Here is a tiny trained network, its code and every weight. The questions are about switching its units off for an input and a class, where a switched-off unit gives its printed mean instead of its output.

import numpy as np


def w(rows, s, z=0):
    codes = np.array(rows[::2]) - 128.0
    scale = np.full(codes.shape[1], s)
    scale[-1] = z or s
    return codes * scale


def f(y):
    return y / 2 * (1 + np.tanh(0.7978845608 * (y + 0.044715 * y**3)))


def log_softmax(a):
    a = a - a.max(-1, keepdims=True)
    return a - np.log(np.exp(a).sum(-1, keepdims=True))


def net(x, mask):
    res = np.array(x, float).reshape(1, 5) / 4 @ E
    y = f(res @ A[0][:, :-1].T + A[0][:, -1])
    res = res + np.where(mask, y, B[0][:, -1]) @ B[0][:, :-1]
    return log_softmax(res[-1] @ U[:, :-1].T + U[:, -1])


A, B = {}, {}
E = w([
[56,110,92,167,121,144,164,155,77,100,164],'x0',
[85,159,101,83,146,114,205,71,62,146,68],'x1',
[1,133,224,97,164,103,93,114,143,114,136],'x2',
[169,172,175,137,90,207,129,128,102,72,81],'x3',
[106,48,175,145,128,169,133,61,176,149,133],'x4',
],0.014)
A[0] = w([
[94,112,193,196,99,102,177,75,97,162,138,156],'n1',
[215,119,128,87,175,86,60,77,133,134,66,173],'n2',
[48,121,128,107,123,65,113,134,125,173,164,56],'n3',
[130,143,102,128,154,32,144,154,132,200,175,90],'n4',
[179,147,55,139,133,167,120,115,126,179,120,144],'n5',
[112,178,173,195,72,215,139,75,115,85,129,97],'n6',
[143,173,141,157,152,79,140,185,63,129,156,182],'n7',
[34,73,83,225,66,162,191,130,57,73,193,136],'n8',
[129,140,224,121,144,84,122,108,127,135,120,166],'n9',
[115,130,107,184,144,184,62,210,171,122,124,74],'n10',
[193,103,190,65,123,129,88,57,140,200,101,190],'n11',
[116,76,180,178,46,137,138,64,112,161,176,153],'n12',
[89,120,102,127,91,124,167,87,102,163,85,60],'n13',
[146,127,64,134,68,199,177,117,93,179,161,111],'n14',
[140,139,164,150,119,171,69,206,152,66,226,154],'n15',
[74,160,105,128,126,87,183,140,81,201,1,87],'n16',
[90,81,110,163,109,168,134,64,148,143,150,140],'n17',
[87,151,205,89,100,167,102,136,88,150,159,66],'n18',
[148,120,172,100,56,180,114,158,104,106,81,53],'n19',
[103,65,113,159,123,173,153,110,109,78,146,152],'n20',
[71,159,151,139,145,105,126,199,126,135,103,190],'n21',
[96,28,36,149,207,115,101,112,120,195,140,118],'n22',
[118,186,146,158,128,200,106,125,72,98,112,95],'n23',
[79,172,134,124,181,98,69,138,133,102,91,207],'n24',
[112,102,128,142,103,112,175,91,74,137,79,145],'n25',
[124,96,120,147,160,51,110,163,171,196,205,3],'n26',
[169,134,97,169,107,152,172,70,136,151,150,98],'n27',
[134,204,177,145,132,186,162,133,141,52,122,56],'n28',
[138,246,120,83,87,65,104,168,108,111,188,165],'n29',
[211,115,29,203,134,112,127,206,140,117,140,144],'n30',
[185,75,149,43,130,117,45,114,133,166,162,103],'n31',
[121,190,103,91,132,98,95,171,122,95,127,165],'n32',
[63,145,199,123,166,127,103,163,127,83,71,86],'n33',
[160,109,138,135,94,120,73,169,154,147,176,63],'n34',
[150,184,125,53,178,148,148,82,97,169,40,168],'n35',
[111,83,163,147,138,165,173,52,161,193,117,207],'n36',
],0.0087,0.0016)
B[0] = w([
[121,112,132,104,123,153,132,166,116,100,90,178],'n1',
[68,196,87,158,41,69,91,207,103,145,155,196],'n2',
[129,148,70,109,170,110,108,54,140,107,148,197],'n3',
[169,171,133,105,131,98,200,55,83,132,184,193],'n4',
[116,99,33,68,129,210,39,149,174,93,128,191],'n5',
[180,140,100,54,200,69,141,90,114,119,140,209],'n6',
[174,61,168,66,57,168,189,128,114,76,193,178],'n7',
[101,232,180,139,91,47,63,232,98,153,180,249],'n8',
[148,120,118,76,112,117,61,175,125,88,107,181],'n9',
[117,136,144,245,177,84,167,123,87,185,108,186],'n10',
[158,154,137,79,74,74,158,233,73,94,176,198],'n11',
[179,12,169,112,81,194,135,171,107,96,124,193],'n12',
[107,114,179,180,173,162,147,150,79,163,80,172],'n13',
[53,90,18,111,174,100,64,127,194,112,137,197],'n14',
[131,105,159,188,156,74,136,139,110,153,62,222],'n15',
[150,58,156,163,171,73,114,131,110,127,43,217],'n16',
[173,125,151,126,89,165,123,119,125,88,154,187],'n17',
[83,104,39,128,179,115,62,60,175,68,150,179],'n18',
[168,184,149,121,150,80,118,53,103,182,148,184],'n19',
[211,180,177,28,85,104,153,171,55,74,186,183],'n20',
[143,96,106,128,91,169,79,138,163,126,124,175],'n21',
[194,181,146,115,144,65,164,80,144,101,183,208],'n22',
[178,184,128,121,125,108,128,101,108,120,130,190],'n23',
[61,91,119,64,137,147,92,171,195,112,145,183],'n24',
[104,80,154,162,157,90,90,145,97,135,84,178],'n25',
[162,138,114,107,181,118,145,97,111,129,107,210],'n26',
[102,79,93,104,161,188,80,112,184,96,142,174],'n27',
[170,139,111,91,202,91,201,3,128,125,157,192],'n28',
[151,61,224,125,67,226,164,83,85,34,165,206],'n29',
[103,100,89,168,128,95,95,124,163,105,150,238],'n30',
[123,186,168,167,152,113,153,142,101,84,137,176],'n31',
[130,50,216,167,74,210,103,125,103,85,182,180],'n32',
[115,158,49,136,155,115,36,127,175,65,95,203],'n33',
[100,96,139,179,152,129,153,108,103,208,81,181],'n34',
[89,101,116,165,112,35,143,141,47,134,90,222],'n35',
[93,104,164,147,89,139,194,114,144,46,141,203],'n36',
],0.0062,0.014)
U = w([
[145,47,161,124,52,172,173,102,106,61,159,146],'0',
[170,203,89,120,183,98,168,10,121,121,160,80],'1',
[105,222,118,120,78,92,120,234,99,121,151,172],'2',
[90,98,46,133,160,144,70,108,177,95,117,133],'3',
[101,79,145,229,195,105,147,130,100,155,62,88],'4',
[99,128,136,143,90,167,155,135,125,99,136,232],'5',
[92,145,129,104,131,202,169,137,143,201,120,3],'6',
],0.011,0.0026)

Each question gives the input, the list of numbers given to net, and the class t.
The units are the neurons (one row each of A and B). Each row of codes is followed by its name. A weight is (code - 128) times the scale printed after its matrix; where a second scale follows, it is the last column's (A, B and U).
mask holds one flag per neuron, in row order. A switched-off neuron (its flag False) gives its mean, the last column of its row in B, instead of its output. The means were averaged over made-up inputs and are rounded, as every weight is.
A unit's drop is (log p(t) with every unit on - log p(t) with that unit switched off) / (log p(t) with every unit on - log p(t) with every unit switched off).
The circuit of an input: a set's keep is (log p(t) with only the set's units on - log p(t) with every unit switched off) / (log p(t) with every unit on - log p(t) with every unit switched off). Starting from the 12 units with the biggest drops (on a tie, the unit counted first), units are removed one at a time, each time the one whose removal leaves the highest keep (on an exact tie, the one counted first), for as long as the keep stays at least 0.8.
units of the circuit, in order: the units of the circuit, biggest drop first
most important unit: the unit with the biggest drop
k most important neurons: the k neurons with the biggest drops, biggest first
drop of u: that unit's drop, to one decimal
input [-5,-8,-4,-7,7], class 4: units of the circuit, in order -> n34
input [5,0,-4,-4,-5], class 0: units of the circuit, in order -> n7, n29
input [-4,5,2,3,-4], class 4: units of the circuit, in order -> n16, n35
input [-6,7,2,-6,-2], class 4: 3 most important neurons -> n16, n35, n8
input [3,-5,-6,5,2], class 3: units of the circuit, in order -> n14, n30
input [4,5,-4,5,4], class 1: 2 most important neurons -> n6, n20
input [-8,6,6,7,7], class 2: 2 most important neurons -> n11, n2
input [-2,7,8,-7,-8], class 0: units of the circuit, in order -> n29, n32
input [3,-8,2,-1,-5], class 4: 2 most important neurons -> n15, n10
input [-5,-5,-6,-6,-3], class 1: 3 most important neurons -> n4, n8, n26
input [7,-6,-3,8,4], class 1: units of the circuit, in order -> n28, n6
input [-5,5,0,-4,-1], class 2: 2 most important neurons -> n2, n11
input [-6,0,-7,1,2], class 3: 3 most important neurons -> n8, n5, n27
input [-5,5,-3,2,3], class 2: most important unit -> n11
input [7,1,8,3,-2], class 3: 2 most important neurons -> n18, n33
input [5,-8,-4,-8,1], class 1: 2 most important neurons -> n22, n4
input [1,-7,-7,5,4], class 3: 3 most important neurons -> n5, n14, n27
input [-4,-8,-7,-5,3], class 4: 2 most important neurons -> n34, n10
input [4,1,-7,-3,-5], class 3: 3 most important neurons -> n14, n30, n5
input [1,-5,5,3,0], class 3: units of the circuit, in order -> n18
input [-8,-6,-7,7,3], class 2: 2 most important neurons -> n2, n11
input [-5,-3,-7,5,-5], class 3: 4 most important neurons -> n5, n30, n8, n14
input [6,-1,-8,-7,7], class 3: 3 most important neurons -> n14, n29, n27
input [-3,-6,-5,-2,-3], class 4: drop of n10 -> 0.2
input [-1,4,8,-2,-8], class 0: drop of n7 -> 0.3
input [-2,8,6,4,-2], class 4: drop of n16 -> 0.3
input [-8,-2,-4,7,-1], class 2: units of the circuit, in order -> n2
input [5,-2,2,0,-7], class 0: drop of n10 -> 0.0
